arr =
[[119 129 129 121 126 136 152 140 142 128 128 128 121 119 121 121]
 [106 124 124 143 118 132 143 133 132 128 128 123 134 106 143 112]
 [135 122 122 123 134 141 133 148 142 129 128 121 122 135 123 133]
 [124 126 126 127 128 136 140 140 138 128 128 125 125 124 127 125]
 [147 132 132 118 139 135 126 138 137 129 128 132 125 148 118 142]
 [114 133 133 126 122 130 152 131 136 128 128 133 126 114 126 118]]
arr[0,0]	119
arr[1,1]	124
arr[5,8]	136
arr[:, 2]	[129, 124, 122, 126, 132, 133]
arr[4,8]	137
arr[3,2]	126
arr[1,15]	112
arr[3,0]	124
arr[1]	[106, 124, 124, 143, 118, 132, 143, 133, 132, 128, 128, 123, 134, 106, 143, 112]
arr[3,1]	126
arr[2,10]	128
arr[5,2]	133
arr[1,0]	106
arr[1,5]	132
arr[2]	[135, 122, 122, 123, 134, 141, 133, 148, 142, 129, 128, 121, 122, 135, 123, 133]
arr[:, 1]	[129, 124, 122, 126, 132, 133]
arr[0,14]	121
arr[1,10]	128
arr[3,5]	136
arr[3,7]	140
arr[4,12]	125
arr[:, 5]	[136, 132, 141, 136, 135, 130]
arr[4,1]	132
arr[4]	[147, 132, 132, 118, 139, 135, 126, 138, 137, 129, 128, 132, 125, 148, 118, 142]
arr[:, 9]	[128, 128, 129, 128, 129, 128]
arr[:, 14]	[121, 143, 123, 127, 118, 126]
arr[2,6]	133
arr[3,3]	127
arr[3,13]	124
arr[2,14]	123
arr[5,1]	133
arr[2,1]	122
arr[5,10]	128

m =
[[118 131 137 135 142 137 128 128 125]
 [131 131 142 119 150 138 128 128 107]]
m[0,0] => 118
m[1] => [131, 131, 142, 119, 150, 138, 128, 128, 107]
m[0,5] => 137
m[0,7] => 128
m[:, 1] => [131, 131]
m[0,6] => 128
m[1,7] => 128

M =
144  128  128  127  128  128  154  147  128  132  135
153  132  131  129  134  127  144  131  129  127  128
M[0, 0] = 144
M[0] = [144, 128, 128, 127, 128, 128, 154, 147, 128, 132, 135]
M[1, 1] = 132
M[0, 8] = 128
M[1, 5] = 127
M[:, 7] = [147, 131]
M[:, 9] = [132, 127]

A =
128	142	138	141	132	138	132	128	131	134	117	128	128	116	132	118
128	138	128	143	120	139	120	131	125	128	131	128	128	126	132	131
128	121	133	111	142	117	143	127	136	131	131	128	128	138	125	131
128	132	128	136	125	134	124	130	127	128	133	128	128	129	130	133
128	128	131	141	130	138	130	124	130	131	131	128	128	117	132	131
128	123	117	125	117	125	115	134	123	121	150	128	128	150	127	149
128	140	130	136	124	134	124	133	126	129	128	128	128	131	130	128
A[-7,-16]	128
A[0,-2]	132
A[-2,-15]	123
A[-7,13]	116
A[-7,1]	142
A[4,10]	131
A[-3]	[128, 128, 131, 141, 130, 138, 130, 124, 130, 131, 131, 128, 128, 117, 132, 131]
A[2,-14]	133
A[:, 1]	[142, 138, 121, 132, 128, 123, 140]
A[-1,8]	126
A[-4,13]	129
A[4,12]	128
A[6,7]	133
A[-4,6]	124
A[:, -16]	[128, 128, 128, 128, 128, 128, 128]
A[-7]	[128, 142, 138, 141, 132, 138, 132, 128, 131, 134, 117, 128, 128, 116, 132, 118]
A[2,-8]	136
A[-5,1]	121
A[-4,10]	133
A[4,2]	131
A[-6,11]	128
A[-3,7]	124
A[-2,-6]	150
A[3,12]	128
A[-1,-15]	140
A[4,13]	117
A[-1]	[128, 140, 130, 136, 124, 134, 124, 133, 126, 129, 128, 128, 128, 131, 130, 128]
A[5,13]	150
A[3]	[128, 132, 128, 136, 125, 134, 124, 130, 127, 128, 133, 128, 128, 129, 130, 133]
A[3,-2]	130
A[:, 10]	[117, 131, 131, 133, 131, 150, 128]
A[4,-11]	138
A[5,3]	125
A[-2,-7]	121
A[1,4]	120

a =
[[141 131 132 125 119 136 133]
 [122 115 107 111 126 122 104]
 [129 137 140 136 130 130 140]
 [111 128 120 116 131 119 112]]
Indices start at 0.
(0, 0) = 141
(0, 6) = 133
(2, 6) = 140
(2, 0) = 129
(1, 0) = 122
(0, 4) = 119
(1, 5) = 122
(1, 2) = 107
(2, 4) = 130
(0, 2) = 132
(1, 1) = 115

data = [[120, 135, 135, 149], [121, 131, 138, 150]]
Rows and columns are counted from 0.
(0, 0)	120
(1, 1)	131
(1, 3)	150
(1, 2)	138

grid =
138,122,132,137,109,123,127,118,107,138,125,130,120,111,112
132,130,127,114,133,108,120,130,106,143,130,134,137,127,133
132,127,135,127,133,124,128,138,120,142,124,132,127,123,118
132,129,136,126,121,116,126,124,109,139,125,135,134,120,128
Rows and columns are counted from 0.
(0, 0)	138
(0, 6)	127
(2, 1)	127
(3, 0)	132
(3, 11)	135
(3, 1)	129
(3, 12)	134
(2, 11)	132
(2, 6)	128
(2, 4)	133
(1, 7)	130
(2, 10)	124
(1, 2)	127
(3, 4)	121
(0, 5)	123
(3, 8)	109
(1, 11)	134
(3, 13)	120

W =
[[115 134 146 127 127 120 135 119 117 128 128 123 149 127]
 [119 115 140 132 136 117 140 126 133 124 141 118 146 130]]
W[-2,0] => 115
W[:, -5] => [128, 124]
W[0] => [115, 134, 146, 127, 127, 120, 135, 119, 117, 128, 128, 123, 149, 127]
W[1] => [119, 115, 140, 132, 136, 117, 140, 126, 133, 124, 141, 118, 146, 130]
W[0,-6] => 117
W[:, -7] => [119, 126]
W[0,-9] => 120
W[-2,-10] => 127
W[-1,-1] => 130
W[0,-8] => 135

B =
[[126 135 114 122 134 140 117 138 125 123]
 [120 134 123 137 135 133 131 139 125 127]
 [116 104 138 118 138 124 138 117 125 142]
 [128 134 121 135 114 120 130 116 133 118]
 [133 122 123 116 130 114 131 134 127 128]
 [129 144 132 135 127 134 116 128 128 131]
 [125 123 128 122 132 131 131 135 119 124]
 [128 114 143 122 132 126 140 131 131 138]
 [128 127 117 130 135 130 132 139 112 122]]
Rows and columns are counted from 0.
row 0 col 0	126
row 5 col 8	128
row 3 col 4	114
row 7 col 2	143
row 1 col 6	131
row 7 col 8	131
row 1 col 1	134
row 4 col 6	131
row 0 col 2	114
row 2 col 2	138
row 6 col 0	125
row 0 col 5	140
row 4 col 9	128
row 4 col 0	133
row 0 col 6	117
row 0 col 1	135
row 8 col 3	130
row 7 col 9	138
row 3 col 5	120
row 8 col 7	139
row 0 col 8	125
row 4 col 1	122
row 1 col 9	127
row 6 col 5	131
row 6 col 2	128
row 8 col 1	127
row 8 col 8	112
row 5 col 2	132
row 7 col 7	131
row 5 col 0	129

x =
[[133 135 123 127 135 129 123 137 124]
 [129 128 126 131 132 127 129 129 113]
 [111 137 130 144 139 134 141 114 134]
 [119 109 124 128 136 131 128 125 123]
 [129 113 126 123 130 135 123 136 122]
 [120 129 128 127 140 136 137 117 134]
 [144 122 111 125 125 136 125 132 138]
 [134 126 129 122 128 119 114 135 134]
 [125 131 141 132 120 124 141 103 139]
 [120 132 131 137 138 142 143 117 141]]
x[0, 0]	133
x[6, 5]	136
x[6, 2]	111
x[:, 3]	[127, 131, 144, 128, 123, 127, 125, 122, 132, 137]
x[5, 3]	127
x[:, 0]	[133, 129, 111, 119, 129, 120, 144, 134, 125, 120]
x[1, 2]	126
x[6, 7]	132
x[2, 6]	141
x[7, 4]	128
x[1, 6]	129
x[3, 1]	109
x[2, 2]	130
x[1]	[129, 128, 126, 131, 132, 127, 129, 129, 113]
x[6]	[144, 122, 111, 125, 125, 136, 125, 132, 138]
x[9, 6]	143
x[7, 0]	134
x[5, 8]	134
x[2, 1]	137
x[:, 4]	[135, 132, 139, 136, 130, 140, 125, 128, 120, 138]
x[3]	[119, 109, 124, 128, 136, 131, 128, 125, 123]
x[8, 7]	103
x[7, 3]	122
x[9, 3]	137
x[:, 1]	[135, 128, 137, 109, 113, 129, 122, 126, 131, 132]
x[6, 8]	138
x[6, 6]	125
x[7, 6]	114
x[3, 5]	131
x[8]	[125, 131, 141, 132, 120, 124, 141, 103, 139]
x[5, 2]	128
x[:, 6]	[123, 129, 141, 128, 123, 137, 125, 114, 141, 143]
x[8, 1]	131

X =
[[113 134 141 107]
 [140 141 116 123]
 [125 130 137 105]
 [120 132 140 108]
 [117 128 145  99]
 [129 122 133 124]
 [114 129 142 121]
 [125 122 128 110]]
X[0,0]	113
X[3,2]	140
X[5,0]	129
X[3,3]	108
X[6,0]	114
X[2,2]	137
X[3,0]	120
X[4,0]	117
X[6,1]	129
X[:, 3]	[107, 123, 105, 108, 99, 124, 121, 110]
X[:, 0]	[113, 140, 125, 120, 117, 129, 114, 125]
